Here is a tiny trained network, its code and every weight. The questions are about switching its units off for an input and a class, where a switched-off unit gives its printed mean instead of its output.

import numpy as np


def w(rows, s, z=0):
    codes = np.array(rows[::2]) - 128.0
    scale = np.full(codes.shape[1], s)
    scale[-1] = z or s
    return codes * scale


def f(y):
    return y / 2 * (1 + np.tanh(0.7978845608 * (y + 0.044715 * y**3)))


def log_softmax(a):
    a = a - a.max(-1, keepdims=True)
    return a - np.log(np.exp(a).sum(-1, keepdims=True))


def net(x, mask):
    res = np.array(x, float).reshape(1, 8) / 4 @ E
    y = f(res @ A[0][:, :-1].T + A[0][:, -1])
    res = res + np.where(mask, y, B[0][:, -1]) @ B[0][:, :-1]
    return log_softmax(res[-1] @ U[:, :-1].T + U[:, -1])


A, B = {}, {}
E = w([
[254,178,154,214,116],'x0',
[128,128,130,129,128],'x1',
[180,74,24,70,104],'x2',
[128,129,127,128,129],'x3',
[127,129,126,125,128],'x4',
[127,140,237,49,46],'x5',
[113,252,59,101,120],'x6',
[82,104,96,206,11],'x7',
],0.0071)
A[0] = w([
[108,114,86,183,181,195],'n0',
[75,156,193,172,152,254],'n1',
[101,107,120,168,74,31],'n2',
[159,121,155,75,195,107],'n3',
[131,192,103,110,118,108],'n4',
[185,76,84,81,90,103],'n5',
[75,75,136,99,133,72],'n6',
[198,137,144,138,129,43],'n7',
[148,3,183,148,137,81],'n8',
[107,187,120,127,87,142],'n9',
[142,126,168,86,87,56],'n10',
[108,110,96,146,45,71],'n11',
[163,130,104,82,119,74],'n12',
[133,144,156,84,79,183],'n13',
[136,120,157,110,113,92],'n14',
[142,142,159,97,83,69],'n15',
[197,140,136,166,97,108],'n16',
[103,108,123,178,70,48],'n17',
[71,93,126,99,139,63],'n18',
[146,108,126,104,177,138],'n19',
[60,135,107,102,136,112],'n20',
[161,128,135,148,114,101],'n21',
],0.016,0.002)
B[0] = w([
[161,77,114,215,128,223],'n0',
[22,119,103,112,74,220],'n1',
[119,145,176,131,190,189],'n2',
[101,152,171,126,210,212],'n3',
[158,138,62,80,149,175],'n4',
[14,125,139,144,68,224],'n5',
[167,119,169,106,97,199],'n6',
[149,127,183,94,103,186],'n7',
[162,174,5,84,139,254],'n8',
[144,136,81,103,142,176],'n9',
[148,100,127,208,143,176],'n10',
[100,147,147,122,181,214],'n11',
[83,132,95,123,129,166],'n12',
[148,104,98,189,143,186],'n13',
[137,117,119,156,136,147],'n14',
[151,97,113,181,128,169],'n15',
[170,110,194,76,72,212],'n16',
[126,150,168,117,191,198],'n17',
[174,125,200,101,86,189],'n18',
[115,146,168,152,145,179],'n19',
[194,134,153,106,87,182],'n20',
[147,121,155,111,117,157],'n21',
],0.023,0.0091)
U = w([
[104,192,184,129,254,37],'0',
[198,130,176,88,64,95],'1',
[173,187,21,95,142,251],'2',
[161,67,101,246,136,64],'3',
[24,138,116,134,74,201],'4',
],0.0099,0.0031)

Each question gives the input, the list of numbers given to net, and the class t.
The units are the neurons (one row each of A and B). Each row of codes is followed by its name. A weight is (code - 128) times the scale printed after its matrix; where a second scale follows, it is the last column's (A, B and U).
mask holds one flag per neuron, in row order. A switched-off neuron (its flag False) gives its mean, the last column of its row in B, instead of its output. The means were averaged over made-up inputs and are rounded, as every weight is.
A unit's drop is (log p(t) with every unit on - log p(t) with that unit switched off) / (log p(t) with every unit on - log p(t) with every unit switched off).
most important unit: the unit with the biggest drop
top k neurons: the k neurons with the biggest drops, biggest first
drop of u: that unit's drop, to one decimal
input [-8,-2,-4,-1,-4,-1,-5,-3], class 1: most important unit : n18
input [-7,-6,-6,3,5,2,-7,5], class 1: top 2 neurons : (n18; n6)
input [8,2,5,-6,-2,-6,4,-7], class 1: top 3 neurons : (n16; n7; n11)
input [-6,-6,4,-5,1,3,6,-5], class 1: top 2 neurons : (n8; n20)
input [-5,-6,0,-3,8,-4,-6,0], class 2: top 2 neurons : (n8; n16)
input [-5,-3,-2,-5,-6,2,6,2], class 2: top 2 neurons : (n16; n9)
input [6,5,6,-2,-8,3,8,8], class 0: top 2 neurons : (n11; n8)
input [4,-2,-5,-1,3,2,4,1], class 4: top 2 neurons : (n8; n1)
input [1,7,1,6,6,-3,-3,2], class 2: top 2 neurons : (n10; n13)
input [7,1,-6,-4,7,8,0,-1], class 3: top 2 neurons : (n10; n13)
input [-7,8,1,-3,-8,-7,-1,-1], class 1: top 2 neurons : (n18; n20)
input [-6,6,7,7,0,-4,6,-5], class 4: top 3 neurons : (n5; n8; n12)
input [5,4,3,7,5,-3,-8,6], class 2: drop of n3 : 0.2
input [4,-6,-8,8,-5,-4,2,1], class 4: most important unit : n1
input [2,-4,6,-5,3,-3,-5,2], class 4: drop of n20 : 0.1
input [-3,-2,-6,-4,-4,-8,6,4], class 3: drop of n8 : 0.8
